Below are the code and all the weights of a small trained network. Each question names an input and a class and asks about switching units off, where a switched-off unit gives its printed mean instead of its output.

import numpy as np


def w(rows, s, z=0):
    codes = np.array(rows[::2]) - 128.0
    scale = np.full(codes.shape[1], s)
    scale[-1] = z or s
    return codes * scale


def f(y):
    return y / 2 * (1 + np.tanh(0.7978845608 * (y + 0.044715 * y**3)))


def log_softmax(a):
    a = a - a.max(-1, keepdims=True)
    return a - np.log(np.exp(a).sum(-1, keepdims=True))


def net(x, mask):
    res = np.array(x, float).reshape(1, 5) / 4 @ E
    y = f(res @ A[0][:, :-1].T + A[0][:, -1])
    res = res + np.where(mask, y, B[0][:, -1]) @ B[0][:, :-1]
    return log_softmax(res[-1] @ U[:, :-1].T + U[:, -1])


A, B = {}, {}
E = w([
[150,119,18,154,130,147,51,19,146,98],'x0',
[93,187,111,25,14,139,162,123,49,161],'x1',
[213,193,158,103,14,108,30,122,174,136],'x2',
[160,41,228,158,60,66,255,82,132,67],'x3',
[173,92,215,153,100,197,99,114,35,200],'x4',
],0.0096)
A[0] = w([
[175,140,102,100,95,195,56,92,98,143,140],'neuron 0',
[77,93,83,55,14,109,122,89,101,153,128],'neuron 1',
[170,97,139,166,129,108,86,160,212,114,227],'neuron 2',
[109,108,111,135,247,172,140,157,88,74,3],'neuron 3',
[87,175,79,59,165,161,90,202,122,94,191],'neuron 4',
[165,131,155,139,50,147,78,147,143,134,102],'neuron 5',
[64,158,62,102,138,96,144,119,208,114,120],'neuron 6',
[97,38,68,160,226,175,89,178,83,155,193],'neuron 7',
[45,200,123,61,97,173,118,184,111,197,76],'neuron 8',
[25,116,128,157,221,164,139,126,147,158,87],'neuron 9',
],0.011,0.003)
B[0] = w([
[156,134,174,177,162,126,35,106,143,204,216],'neuron 0',
[70,230,222,184,102,216,72,113,32,89,219],'neuron 1',
[57,89,62,91,90,79,62,146,119,156,198],'neuron 2',
[210,134,106,149,254,119,181,83,130,250,215],'neuron 3',
[14,63,95,70,86,171,107,184,196,23,232],'neuron 4',
[68,121,90,68,144,190,84,39,166,130,188],'neuron 5',
[74,18,34,50,128,118,127,18,233,128,213],'neuron 6',
[5,151,121,83,179,161,61,107,145,182,254],'neuron 7',
[76,90,101,127,10,126,160,54,138,110,234],'neuron 8',
[152,132,23,131,236,175,67,114,61,221,225],'neuron 9',
],0.0085,0.015)
U = w([
[144,67,95,178,183,45,177,134,160,136,74],'0',
[123,117,78,135,236,175,55,123,131,176,114],'1',
[162,128,33,203,49,49,83,95,150,73,50],'2',
[91,19,96,89,59,80,82,126,206,109,254],'3',
[243,200,85,62,130,126,131,129,158,109,33],'4',
[135,210,165,166,91,167,45,115,72,153,44],'5',
[85,158,168,68,43,213,143,125,84,75,160],'6',
[133,43,254,165,36,115,240,234,59,90,170],'7',
],0.0085,0.0051)

Each question gives the input, the list of numbers given to net, and the class t.
The units are the neurons (one row each of A and B). Each row of codes is followed by its name. A weight is (code - 128) times the scale printed after its matrix; where a second scale follows, it is the last column's (A, B and U).
mask holds one flag per neuron, in row order. A switched-off neuron (its flag False) gives its mean, the last column of its row in B, instead of its output. The means were averaged over made-up inputs and are rounded, as every weight is.
A unit's drop is (log p(t) with every unit on - log p(t) with that unit switched off) / (log p(t) with every unit on - log p(t) with every unit switched off).
The circuit of an input: a set's keep is (log p(t) with only the set's units on - log p(t) with every unit switched off) / (log p(t) with every unit on - log p(t) with every unit switched off). Starting from all 10 units, units are removed one at a time, each time the one whose removal leaves the highest keep (on an exact tie, the one counted first), for as long as the keep stays at least 0.8.
units of the circuit, in order: the units of the circuit, biggest drop first
unit that matters most: the unit with the biggest drop
top k neurons: the k neurons with the biggest drops, biggest first
drop when u is switched off: that unit's drop, to one decimal
input [2,5,-3,4,6], class 6: unit that matters most -> neuron 9
input [-3,-1,0,2,8], class 7: units of the circuit, in order -> neuron 9; neuron 7; neuron 6
input [1,8,3,1,1], class 5: top 4 neurons -> neuron 0; neuron 4; neuron 1; neuron 6
input [-7,-3,3,3,2], class 7: top 4 neurons -> neuron 6; neuron 7; neuron 9; neuron 4
input [4,4,-2,-3,-1], class 6: top 2 neurons -> neuron 1; neuron 2
input [1,8,7,-2,2], class 5: top 2 neurons -> neuron 0; neuron 1
input [2,5,4,3,3], class 5: top 2 neurons -> neuron 4; neuron 0
input [2,6,0,-1,7], class 5: top 2 neurons -> neuron 0; neuron 4
input [4,6,6,-1,-1], class 5: top 2 neurons -> neuron 0; neuron 1
input [-7,-1,0,-1,-2], class 3: top 2 neurons -> neuron 1; neuron 3
input [-2,5,2,-4,7], class 5: top 2 neurons -> neuron 0; neuron 6
input [6,6,1,-2,-1], class 6: top 2 neurons -> neuron 1; neuron 9
input [0,4,1,-3,-5], class 3: drop when neuron 6 is switched off -> 0.4
input [-6,1,7,1,4], class 6: unit that matters most -> neuron 9
input [-1,-5,4,0,2], class 3: drop when neuron 1 is switched off -> 0.4
input [4,7,3,6,1], class 5: drop when neuron 6 is switched off -> 0.1
input [3,-5,0,0,-8], class 3: drop when neuron 6 is switched off -> 0.7
